Here is a tiny trained network, its code and every weight. The questions are about switching its units off for an input and a class, where a switched-off unit gives its printed mean instead of its output.

import numpy as np


def w(rows, s, z=0):
    codes = np.array(rows[::2]) - 128.0
    scale = np.full(codes.shape[1], s)
    scale[-1] = z or s
    return codes * scale


def f(y):
    return y / 2 * (1 + np.tanh(0.7978845608 * (y + 0.044715 * y**3)))


def log_softmax(a):
    a = a - a.max(-1, keepdims=True)
    return a - np.log(np.exp(a).sum(-1, keepdims=True))


def net(x, mask):
    res = np.array(x, float).reshape(1, 8) / 4 @ E
    y = f(res @ A[0][:, :-1].T + A[0][:, -1])
    res = res + np.where(mask, y, B[0][:, -1]) @ B[0][:, :-1]
    return log_softmax(res[-1] @ U[:, :-1].T + U[:, -1])


A, B = {}, {}
E = w([
[212,121,192,124,205],'x0',
[76,107,206,229,151],'x1',
[85,106,52,188,163],'x2',
[80,138,135,64,79],'x3',
[86,72,109,104,240],'x4',
[123,2,146,137,90],'x5',
[29,156,208,71,111],'x6',
[53,121,129,145,141],'x7',
],0.007)
A[0] = w([
[163,139,77,102,126,118],'N0',
[143,104,95,192,202,141],'N1',
[180,79,181,39,135,252],'N2',
[193,90,53,128,53,162],'N3',
[173,223,124,78,116,157],'N4',
[173,255,123,59,141,165],'N5',
[30,103,112,72,145,184],'N6',
[86,190,205,141,57,184],'N7',
[82,148,169,227,78,167],'N8',
[147,89,181,134,139,164],'N9',
[205,197,68,99,114,182],'N10',
[78,58,178,110,143,220],'N11',
[142,99,150,242,207,172],'N12',
[28,179,61,88,141,173],'N13',
[196,69,45,170,82,156],'N14',
[132,145,187,181,34,175],'N15',
],0.0077,0.0049)
B[0] = w([
[158,124,118,128,92,152],'N0',
[159,141,91,205,191,195],'N1',
[175,64,147,9,173,253],'N2',
[172,51,88,121,47,212],'N3',
[196,182,152,87,124,201],'N4',
[204,224,175,83,121,225],'N5',
[66,157,89,64,143,230],'N6',
[111,149,173,91,58,231],'N7',
[35,103,187,187,95,200],'N8',
[110,85,153,97,197,170],'N9',
[203,146,128,136,88,220],'N10',
[39,123,134,66,198,232],'N11',
[110,100,171,200,254,236],'N12',
[86,200,53,120,91,229],'N13',
[156,45,83,173,89,215],'N14',
[132,76,198,137,73,202],'N15',
],0.0068,0.0061)
U = w([
[90,103,214,161,57,83],'0',
[41,184,3,107,127,90],'1',
[221,52,14,148,75,20],'2',
[245,239,142,89,106,115],'3',
[146,93,168,51,155,249],'4',
[128,62,147,88,199,80],'5',
[152,115,99,250,209,198],'6',
],0.0072,0.0011)

Each question gives the input, the list of numbers given to net, and the class t.
The units are the neurons (one row each of A and B). Each row of codes is followed by its name. A weight is (code - 128) times the scale printed after its matrix; where a second scale follows, it is the last column's (A, B and U).
mask holds one flag per neuron, in row order. A switched-off neuron (its flag False) gives its mean, the last column of its row in B, instead of its output. The means were averaged over made-up inputs and are rounded, as every weight is.
A unit's drop is (log p(t) with every unit on - log p(t) with that unit switched off) / (log p(t) with every unit on - log p(t) with every unit switched off).
The circuit of an input: a set's keep is (log p(t) with only the set's units on - log p(t) with every unit switched off) / (log p(t) with every unit on - log p(t) with every unit switched off). Starting from the 12 units with the biggest drops (on a tie, the unit counted first), units are removed one at a time, each time the one whose removal leaves the highest keep (on an exact tie, the one counted first), for as long as the keep stays at least 0.8.
circuit, biggest first: the units of the circuit, biggest drop first
most important unit: the unit with the biggest drop
top k neurons: the k neurons with the biggest drops, biggest first
drop of u: that unit's drop, to one decimal
input [-3,-3,-2,8,0,-8,-2,7], class 3: circuit, biggest first	[N5]
input [-8,8,-3,1,7,2,5,1], class 1: circuit, biggest first	[N6 N13]
input [8,-8,-3,-4,6,4,-4,-8], class 2: circuit, biggest first	[N14 N3]
input [-7,4,-7,-7,-7,-4,-8,7], class 0: circuit, biggest first	[N8 N15]
input [-7,-3,6,-7,-8,-1,1,-1], class 2: circuit, biggest first	[N3 N14]
input [4,-5,1,2,7,-3,8,4], class 1: circuit, biggest first	[N13 N6]
input [0,-8,-3,1,-7,3,8,7], class 3: circuit, biggest first	[N5 N4]
input [1,6,6,7,2,8,8,4], class 1: top 2 neurons	[N6 N11]
input [2,-1,1,7,6,6,5,6], class 1: top 2 neurons	[N6 N13]
input [4,-3,6,-2,4,-6,-1,4], class 6: top 2 neurons	[N1 N12]
input [-7,0,-4,8,-3,-2,8,-4], class 3: top 3 neurons	[N5 N4 N13]
input [-5,8,-2,-7,-8,-5,-4,-6], class 0: top 3 neurons	[N8 N15 N7]
input [3,-6,2,5,8,-4,-4,0], class 3: drop of N10	0.1
input [6,-6,3,8,0,-6,-2,8], class 3: most important unit	N5
input [-6,3,4,4,5,0,1,-8], class 1: drop of N4	0.0
input [-8,-7,-2,5,4,-8,-7,-3], class 3: drop of N5	0.4
